Below are the code and all the weights of a small trained network. Each question names an input and a class and asks about switching units off, where a switched-off unit gives its printed mean instead of its output.

import numpy as np


def w(rows, s, z=0):
    codes = np.array(rows[::2]) - 128.0
    scale = np.full(codes.shape[1], s)
    scale[-1] = z or s
    return codes * scale


def f(y):
    return np.maximum(y, 0)


def log_softmax(a):
    a = a - a.max(-1, keepdims=True)
    return a - np.log(np.exp(a).sum(-1, keepdims=True))


def net(x, mask):
    res = np.array(x, float).reshape(1, 7) / 4 @ E
    y = f(res @ A[0][:, :-1].T + A[0][:, -1])
    res = res + np.where(mask, y, B[0][:, -1]) @ B[0][:, :-1]
    return log_softmax(res[-1] @ U[:, :-1].T + U[:, -1])


A, B = {}, {}
E = w([
[120,154,133,125,150,159,108,153,130,130,132],'x0',
[110,144,125,135,140,143,125,133,125,135,128],'x1',
[148,133,181,142,99,212,172,108,144,102,24],'x2',
[125,202,147,61,207,77,110,42,113,123,86],'x3',
[249,175,167,154,106,159,164,95,34,211,181],'x4',
[160,129,153,120,135,129,107,150,144,112,134],'x5',
[118,142,127,118,122,148,110,127,148,144,132],'x6',
],0.017)
A[0] = w([
[105,117,106,103,175,72,97,125,134,154,170,199],'N1',
[204,172,181,154,109,181,154,65,71,186,126,76],'N2',
[138,134,126,123,117,106,106,106,118,171,220,179],'N3',
[118,125,119,129,122,125,140,153,190,92,70,155],'N4',
[142,114,177,149,103,206,143,97,125,104,10,128],'N5',
[134,132,125,137,83,164,180,178,116,127,110,115],'N6',
[138,184,135,62,200,102,132,51,124,106,106,135],'N7',
[138,68,90,186,85,176,142,189,146,134,163,255],'N8',
[116,141,115,111,130,132,159,170,129,110,79,103],'N9',
[127,154,128,81,154,81,82,106,115,140,98,164],'N10',
[82,116,106,130,121,118,92,131,142,52,108,226],'N11',
[109,111,140,137,111,146,114,110,150,72,53,136],'N12',
[167,126,121,177,97,176,128,131,87,161,185,141],'N13',
[95,147,162,102,136,81,109,93,142,99,75,152],'N14',
[165,171,126,145,112,112,120,127,77,171,191,132],'N15',
[83,110,52,99,121,80,78,177,156,109,170,243],'N16',
],0.013,0.0099)
B[0] = w([
[126,152,160,165,157,98,134,123,120,68,140,214],'N1',
[199,180,145,119,94,100,135,157,159,158,118,254],'N2',
[152,126,127,162,162,144,138,139,72,130,171,213],'N3',
[108,92,119,120,139,205,128,128,119,127,97,202],'N4',
[101,123,149,81,98,161,164,106,248,254,85,240],'N5',
[132,93,130,105,97,115,166,158,165,123,129,183],'N6',
[165,206,111,118,157,94,122,51,138,131,91,237],'N7',
[78,72,130,160,57,145,129,229,112,147,159,254],'N8',
[119,113,121,111,114,145,110,102,119,150,122,159],'N9',
[116,149,163,135,166,129,124,76,116,96,132,202],'N10',
[69,83,101,122,143,131,90,127,151,94,102,221],'N11',
[104,104,87,95,146,154,132,96,131,162,96,203],'N12',
[144,130,141,106,138,99,143,169,138,152,201,222],'N13',
[115,134,118,135,171,148,118,88,142,112,78,203],'N14',
[178,130,113,94,166,136,143,148,86,176,169,221],'N15',
[120,115,93,191,121,96,72,148,126,70,95,246],'N16',
],0.015,0.025)
U = w([
[68,57,80,228,82,106,59,189,93,50,100,254],'0',
[74,130,138,180,187,73,65,57,137,34,94,161],'1',
[31,2,111,117,85,216,134,138,184,148,90,103],'2',
[75,112,106,63,213,202,136,42,156,152,41,114],'3',
[147,66,116,156,138,110,135,177,47,155,233,215],'4',
[191,193,169,131,185,101,159,79,15,112,151,77],'5',
[136,98,221,112,64,140,229,170,203,178,152,36],'6',
[202,202,156,99,85,96,149,85,191,181,62,33],'7',
],0.0087,0.0043)

Each question gives the input, the list of numbers given to net, and the class t.
The units are the neurons (one row each of A and B). Each row of codes is followed by its name. A weight is (code - 128) times the scale printed after its matrix; where a second scale follows, it is the last column's (A, B and U).
mask holds one flag per neuron, in row order. A switched-off neuron (its flag False) gives its mean, the last column of its row in B, instead of its output. The means were averaged over made-up inputs and are rounded, as every weight is.
A unit's drop is (log p(t) with every unit on - log p(t) with that unit switched off) / (log p(t) with every unit on - log p(t) with every unit switched off).
The circuit of an input: a set's keep is (log p(t) with only the set's units on - log p(t) with every unit switched off) / (log p(t) with every unit on - log p(t) with every unit switched off). Starting from the 12 units with the biggest drops (on a tie, the unit counted first), units are removed one at a time, each time the one whose removal leaves the highest keep (on an exact tie, the one counted first), for as long as the keep stays at least 0.8.
circuit, biggest first: the units of the circuit, biggest drop first
top k neurons: the k neurons with the biggest drops, biggest first
drop when u is switched off: that unit's drop, to one decimal
input [-7,-1,0,8,6,-4,-2], class 5: circuit, biggest first	N5
input [5,-6,2,-1,1,-1,-5], class 6: circuit, biggest first	N11; N7
input [8,4,2,0,7,-3,-6], class 6: top 2 neurons	N7; N13
input [-4,4,-4,0,7,-6,-1], class 4: top 2 neurons	N7; N13
input [5,5,0,-1,6,8,4], class 4: top 2 neurons	N5; N15
input [3,8,0,5,0,-5,-8], class 1: top 2 neurons	N5; N15
input [8,3,3,1,-7,-7,-5], class 3: top 2 neurons	N8; N14
input [-2,-6,-5,0,-5,-5,-5], class 0: top 2 neurons	N7; N16
input [-3,-8,-5,-6,1,-4,5], class 4: top 2 neurons	N13; N11
input [7,6,0,-6,-6,-3,0], class 0: top 2 neurons	N16; N5
input [5,7,7,7,1,0,6], class 7: top 3 neurons	N2; N7; N11
input [-7,5,2,0,8,-4,0], class 6: top 3 neurons	N7; N13; N2
input [4,8,-4,1,8,-6,3], class 5: top 2 neurons	N8; N2
input [-5,8,3,3,1,-3,-1], class 7: circuit, biggest first	N11
input [-2,0,-2,1,-3,0,2], class 1: drop when N8 is switched off	0.8
input [-7,-5,-2,-4,5,8,7], class 4: drop when N5 is switched off	0.1
input [8,3,2,-6,3,-5,0], class 6: drop when N3 is switched off	0.0
